Here is a tiny trained network, its code and every weight. The questions are about switching its units off for an input and a target symbol, where a switched-off unit gives its printed mean instead of its output.

import numpy as np


def w(rows, s, z=0):
    codes = np.array(rows[::2]) - 128.0
    scale = np.full(codes.shape[1], s)
    scale[-1] = z or s
    return codes * scale


def softmax(a):
    e = np.exp(a - a.max(-1, keepdims=True))
    return e / e.sum(-1, keepdims=True)


def log_softmax(a):
    a = a - a.max(-1, keepdims=True)
    return a - np.log(np.exp(a).sum(-1, keepdims=True))


def net(x, mask):
    ids = ['αβγδζθμξτψω'.index(c) for c in x.split()]
    T = len(ids)
    res = E[ids] + P[:T]
    u = 0
    for l in range(3):
        r = res
        for j in range(3):
            rows = slice(3 * j, 3 * j + 3)
            q, k, v = (r @ M[l][rows].T for M in (Q, K, V))
            z = softmax(np.where(np.tri(T) > 0, q @ k.T / 3**0.5, -1e9)) @ v
            o = O[l][rows]
            res = res + np.where(mask[u + j], z, o[:, -1]) @ o[:, :-1]
        u += 3
    return log_softmax(res[-1] @ U[:, :-1].T + U[:, -1])


Q, K, V, O = {}, {}, {}, {}
E = w([
[169,94,110,158,113,129],'α',
[207,184,154,176,95,161],'β',
[201,99,140,168,79,143],'γ',
[135,169,108,166,168,88],'δ',
[166,179,132,211,99,84],'ζ',
[207,183,103,175,104,171],'θ',
[128,130,180,113,187,23],'μ',
[140,61,165,18,231,33],'ξ',
[192,41,211,6,186,139],'τ',
[203,195,153,23,220,132],'ψ',
[244,23,141,5,163,216],'ω',
],0.0027)
P = w([
[95,129,123,111,121,130],'0',
[140,93,160,193,169,145],'1',
[136,128,114,96,112,94],'2',
[98,130,183,130,98,126],'3',
[165,131,170,166,197,122],'4',
[160,133,103,106,114,92],'5',
[102,130,190,129,82,128],'6',
[185,150,180,164,196,135],'7',
[177,141,100,99,107,86],'8',
[100,129,196,124,76,128],'9',
[191,139,167,163,229,136],'10',
[197,157,113,85,107,77],'11',
[90,125,195,109,82,138],'12',
[203,154,115,137,255,133],'13',
],0.0087)
Q[0] = w([
[183,114,162,132,127,99],'0.h0',
[129,124,109,128,118,168],'0.h0',
[135,120,135,168,122,118],'0.h0',
[198,46,179,222,199,71],'0.h1',
[182,151,110,175,149,169],'0.h1',
[33,134,88,95,39,140],'0.h1',
[28,189,65,161,84,223],'0.h2',
[211,146,203,2,182,92],'0.h2',
[73,171,129,102,159,79],'0.h2',
],0.024)
K[0] = w([
[148,113,101,117,125,119],'0.h0',
[125,112,138,133,148,139],'0.h0',
[120,131,126,124,142,110],'0.h0',
[228,138,106,74,118,60],'0.h1',
[168,146,71,137,158,127],'0.h1',
[50,140,147,120,160,182],'0.h1',
[42,140,197,202,153,190],'0.h2',
[185,132,3,124,80,70],'0.h2',
[122,159,77,121,81,148],'0.h2',
],0.033)
V[0] = w([
[7,95,80,127,177,185],'0.h0',
[96,127,116,143,175,128],'0.h0',
[220,95,149,158,145,61],'0.h0',
[109,79,16,130,188,113],'0.h1',
[73,51,163,179,144,94],'0.h1',
[149,191,169,85,107,150],'0.h1',
[103,142,110,93,69,99],'0.h2',
[122,154,148,109,152,129],'0.h2',
[171,116,122,164,129,95],'0.h2',
],0.016)
O[0] = w([
[212,125,223,178,56,72,4],'0.h0',
[178,150,156,151,108,136,112],'0.h0',
[67,219,107,79,137,206,248],'0.h0',
[173,62,1,138,213,107,76],'0.h1',
[15,37,101,162,121,106,97],'0.h1',
[162,186,181,86,74,148,169],'0.h1',
[133,143,66,144,101,207,176],'0.h2',
[117,152,152,116,91,113,131],'0.h2',
[115,134,96,82,179,140,189],'0.h2',
],0.0097,0.0038)
Q[1] = w([
[125,97,55,107,53,76],'1.h0',
[114,127,86,66,95,159],'1.h0',
[151,180,102,188,68,99],'1.h0',
[74,162,111,88,99,170],'1.h1',
[252,135,65,102,181,75],'1.h1',
[187,158,84,155,79,105],'1.h1',
[161,123,182,138,226,122],'1.h2',
[150,99,94,89,14,79],'1.h2',
[136,124,75,35,121,60],'1.h2',
],0.028)
K[1] = w([
[145,109,190,236,130,152],'1.h0',
[118,151,86,219,53,153],'1.h0',
[160,51,183,167,166,115],'1.h0',
[49,105,131,89,38,90],'1.h1',
[254,165,13,70,224,110],'1.h1',
[140,140,149,91,224,96],'1.h1',
[134,83,134,60,170,208],'1.h2',
[208,99,155,240,100,68],'1.h2',
[138,154,43,232,60,170],'1.h2',
],0.025)
V[1] = w([
[73,121,195,96,131,110],'1.h0',
[155,61,176,137,191,157],'1.h0',
[147,116,95,69,119,72],'1.h0',
[149,127,162,140,145,112],'1.h1',
[145,128,111,168,86,130],'1.h1',
[131,142,130,172,163,177],'1.h1',
[126,162,116,178,132,157],'1.h2',
[168,119,69,217,44,248],'1.h2',
[155,57,134,49,114,208],'1.h2',
],0.017)
O[1] = w([
[113,191,148,117,154,93,97],'1.h0',
[152,98,177,42,134,161,2],'1.h0',
[95,99,88,122,158,121,176],'1.h0',
[154,103,148,128,147,138,65],'1.h1',
[123,124,112,97,156,99,34],'1.h1',
[116,119,165,160,153,121,161],'1.h1',
[134,154,133,166,147,114,144],'1.h2',
[58,195,139,151,178,8,84],'1.h2',
[94,114,191,61,183,118,218],'1.h2',
],0.014,0.0065)
Q[2] = w([
[185,106,179,163,150,137],'2.h0',
[202,191,80,116,241,120],'2.h0',
[131,91,83,87,124,164],'2.h0',
[39,104,151,116,21,105],'2.h1',
[138,109,216,177,126,132],'2.h1',
[199,140,146,94,132,91],'2.h1',
[121,141,139,181,164,160],'2.h2',
[133,162,80,70,71,84],'2.h2',
[61,104,146,98,4,83],'2.h2',
],0.037)
K[2] = w([
[145,98,165,150,170,166],'2.h0',
[87,199,84,119,198,228],'2.h0',
[128,94,63,79,124,142],'2.h0',
[230,99,107,95,153,30],'2.h1',
[147,56,227,185,100,90],'2.h1',
[148,140,141,156,179,175],'2.h1',
[88,145,130,137,106,147],'2.h2',
[186,161,83,103,198,135],'2.h2',
[226,103,96,77,95,3],'2.h2',
],0.037)
V[2] = w([
[79,188,125,198,91,91],'2.h0',
[56,64,128,141,12,168],'2.h0',
[233,131,22,186,123,139],'2.h0',
[143,170,227,174,74,58],'2.h1',
[89,224,126,70,63,125],'2.h1',
[23,114,134,187,218,84],'2.h1',
[110,41,255,171,94,115],'2.h2',
[72,65,65,222,155,123],'2.h2',
[182,213,196,189,65,118],'2.h2',
],0.025)
O[2] = w([
[126,161,116,211,104,83,110],'2.h0',
[86,28,136,179,100,136,32],'2.h0',
[222,116,119,138,200,72,129],'2.h0',
[134,83,54,98,138,195,58],'2.h1',
[105,76,133,194,75,179,249],'2.h1',
[151,85,213,95,201,145,137],'2.h1',
[96,89,147,254,124,177,129],'2.h2',
[87,27,98,105,106,126,168],'2.h2',
[154,130,237,159,117,79,66],'2.h2',
],0.022,0.016)
U = w([
[201,150,209,170,21,146,60],'α',
[129,69,218,205,193,91,111],'β',
[180,239,89,127,134,124,77],'γ',
[122,166,95,192,119,158,82],'δ',
[63,50,191,132,86,165,170],'ζ',
[243,190,203,62,173,172,238],'θ',
[72,97,116,196,64,27,173],'μ',
[105,164,111,93,193,23,225],'ξ',
[42,207,163,45,177,103,129],'τ',
[184,4,43,70,130,222,2],'ψ',
[119,155,54,41,75,73,146],'ω',
],0.0036,0.0056)

Each question gives the input, a string of symbols that net reads in full, and the target symbol t.
The units are the heads (3 rows each of Q, K, V and O). Each row of codes is followed by its name. A weight is (code - 128) times the scale printed after its matrix; where a second scale follows, it is the last column's (O and U).
mask holds one flag per head, layer by layer. A switched-off head (its flag False) gives its mean, the last column of its rows in O, instead of its output. The means were averaged over made-up inputs and are rounded, as every weight is.
A unit's drop is (log p(t) with every unit on - log p(t) with that unit switched off) / (log p(t) with every unit on - log p(t) with every unit switched off).
The circuit of an input: a set's keep is (log p(t) with only the set's units on - log p(t) with every unit switched off) / (log p(t) with every unit on - log p(t) with every unit switched off). Starting from all 9 units, units are removed one at a time, each time the one whose removal leaves the highest keep (on an exact tie, the one counted first), for as long as the keep stays at least 0.8.
units of the circuit, in order: the units of the circuit, biggest drop first
most important unit: the unit with the biggest drop
heads that matter: for each layer, one digit per head in row order, 1 if its drop is at least 0.15 and else 0, layers parted by /
input β α θ ζ ψ μ μ α θ γ ψ, target θ: units of the circuit, in order => [2.h0; 0.h1]
input ζ ξ α α ω, target τ: units of the circuit, in order => [1.h2; 2.h0; 0.h2]
input μ μ ξ δ τ, target ζ: most important unit => 0.h1
input ψ ψ ψ θ α ξ ξ μ, target ψ: units of the circuit, in order => [2.h0; 0.h0; 1.h2]
input α ζ μ τ ω μ γ τ μ α β ζ β θ, target γ: units of the circuit, in order => [1.h2; 2.h0; 0.h0]
input μ ψ β β α τ ψ α ψ μ, target μ: heads that matter => 110 / 001 / 110
input α β ψ α μ μ μ γ μ ξ β ψ, target ω: units of the circuit, in order => [2.h2; 0.h0]
input μ α α γ ξ μ μ τ τ α ω α β, target μ: heads that matter => 101 / 001 / 110
input μ μ μ α β μ τ, target μ: units of the circuit, in order => [1.h2; 2.h0; 2.h1; 0.h0]
input ζ θ τ β ξ, target ζ: heads that matter => 010 / 001 / 111
input ω ω ζ ξ μ α δ ξ μ α, target τ: heads that matter => 110 / 111 / 110
input α μ ζ γ δ δ α μ α μ ω γ μ, target ψ: units of the circuit, in order => [0.h0; 2.h1; 1.h2]
input γ ξ ξ θ θ β β β μ γ μ ω, target ω: heads that matter => 110 / 100 / 101
input α ζ μ α α ψ ζ ξ μ μ μ, target β: most important unit => 0.h1
input β ζ δ θ ω μ τ ω α ω δ ψ, target ζ: units of the circuit, in order => [2.h1; 1.h2; 2.h0]
input γ α ζ γ ω α α β δ, target ζ: units of the circuit, in order => [1.h1; 2.h1; 0.h1; 2.h2]
input θ μ μ μ μ ξ β α β α α α α, target θ: heads that matter => 110 / 011 / 111
input ξ θ μ α τ α μ α μ μ α γ, target ω: heads that matter => 010 / 100 / 101
input θ α β μ ψ β ξ δ μ, target θ: units of the circuit, in order => [2.h2; 2.h1; 1.h2]
input β ω μ α ω μ α τ ξ, target ω: units of the circuit, in order => [2.h2; 0.h0; 0.h1]
input α τ μ ω α α, target ω: units of the circuit, in order => [2.h2]
input δ γ α θ ψ γ α ξ, target ψ: heads that matter => 100 / 001 / 100
input τ α ψ ζ ξ γ α ω μ ψ μ μ β, target δ: heads that matter => 111 / 110 / 111
input ξ δ α, target ψ: heads that matter => 111 / 111 / 101
